Each row is followed by its group and then its class within the group.
[-23.6  -4.2   0.2   4.6   1.5  -1.7  -5.3   7.2   6.6 -19.5   2.7   9.6
  -2.0  -3.9  -2.3   1.6 -24.4  -2.9  -4.3   5.0   5.5  -1.7  -0.4  -3.4
   4.2  -1.0  -9.7  -3.7  -3.8 -10.6  -3.2  -4.3   0.4   2.6]	zt.qj
[-27.7   5.0  -2.9  15.1   9.3  -0.9  -2.6  10.2  -7.0  -2.1 -14.1  11.1
   3.5  -5.5  -3.7  -9.7  14.5  -1.0  -2.0  -4.4  -7.8   3.9   0.6  -0.7
  -0.4  -3.1   1.9  -0.9   0.9   0.9  14.9   0.3   3.6  -6.6]	ds.md
[  6.8   0.1   6.2   6.5   3.0 -14.4  -1.2   2.0 -11.9  -1.6   0.1   7.1
  10.1  -5.1  -8.0   0.0   6.1  -1.8   2.9   4.3   2.5   0.0  -0.8   0.2
   2.4  -2.7  -7.9   4.5   6.4   8.7   3.8  -3.2   0.9 -13.8]	Fp.gr
[-34.7  -4.0  -1.2   2.8  11.8   2.1  -2.0   7.6  -0.3  -2.9 -15.8  43.8
  -4.6  -5.1   4.8   1.9 -28.9  -0.1   1.5   3.4   1.6  -5.5  -2.4  -4.1
   3.1  -2.3  -4.3  -5.2  -0.3 -13.5  -1.0  -0.9   1.1   2.4]	zt.qj
[ -4.1 -13.0   1.2  -2.8 -10.2  -7.4  -3.5   5.4   4.3  -7.3   5.2 -36.4
  13.9   0.9   0.1  -1.0  -9.2   0.0  -2.1  -1.1  -2.7  -3.0  -0.7  -0.2
  -0.8  -3.3  -8.4  11.5  14.8  -8.2  -6.6  -0.8   0.9  -4.7]	Fp.fr
[-33.9   0.0   4.4  26.4   2.1 -11.4  -9.7   5.1  -5.6  -4.6  -3.7  79.2
   9.4  -0.9   7.9 -11.3  13.0  -1.8   2.0  -5.7  10.2  -1.2   2.1   1.3
  -2.9  -7.1 -15.5 -31.3   1.9   6.6   7.6   1.3  15.8 -12.2]	hj.Sr
[-24.7   2.2   2.1   6.5   5.6  -1.1   2.5   5.2  -4.1  -6.0  -6.3   2.1
   4.7  -8.7  -3.0  -4.7   3.9  -4.2  -4.2  -2.9  -4.0  -0.4  -0.3  -1.2
  -0.8   1.4  -1.1   1.3   0.7   2.3  10.3   0.1   2.4  -6.8]	ds.jz
[-30.3  -6.1   2.1  -4.0  -8.6  -2.8  -0.4  -2.0  16.1   0.0   2.8  43.7
   5.9  -1.0  -1.1   0.1 -25.2   0.0   1.0   0.3   7.5  -2.3  -3.1   0.1
  -1.5   7.2  -2.8 -15.3   0.0  -8.1 -13.2  -5.3   2.7   2.0]	zt.Hg
[ -5.4  -4.5   0.4   1.1  -5.9  10.3  -3.3   4.2  14.5   0.2  -3.0  27.6
   0.1  -1.3  -0.9   0.0 -30.4  -3.4   2.0  -1.0  11.6  -1.1   0.4  -6.0
   1.5   6.1  -3.3  -4.0  -2.0 -15.4 -10.2  -5.3  -3.1   3.5]	zt.qj
[-23.5  -3.7   1.1  -1.6   7.5   1.0  -0.8   1.2  -3.8  -1.1   6.6  71.8
  -0.9  -3.1   7.9   4.6 -24.6  -0.2   0.5  -3.1  11.7  -4.2   0.3   1.4
   2.3   1.7   5.0 -23.1   0.6  -4.0 -11.0   0.4   3.5  22.2]	zt.Hg
[-30.7  -1.1  -6.8  -0.3   0.8  -7.0  -2.4   3.9   4.5   0.5  -5.5  33.8
  17.4  -4.4   2.9  -0.1 -23.4  -7.2  11.1  -3.1  -2.2  -6.2  -2.0   1.4
  -0.4   4.5 -10.1 -14.2  -8.3  -0.8  -6.9  -3.0   0.6   8.0]	zt.zd
[-14.5  -8.6   3.2   1.7  -3.1 -10.2  -6.8  17.6  -4.4  -5.4   0.9 -31.6
  16.2  -1.8  -1.4  -8.4  -2.8   4.0  -0.3  -2.7   2.7  -2.6  -2.1  -2.9
   2.4  -4.2 -19.0  11.4  -1.0  -7.3   3.7   0.5  10.0  -6.0]	Fp.Pm
[ -8.0  -5.3   4.5   5.7   6.3 -10.0  -6.6   7.2  -6.1  -8.7  -3.4 -23.7
   8.8  -5.4  -2.3  -0.3  -7.1   0.2  -5.9   2.1  -6.8  -3.9  -0.5  -0.6
   1.2  -9.7 -16.7  10.5   0.3   1.0   0.1   0.6   7.5  -4.9]	Fp.Pm
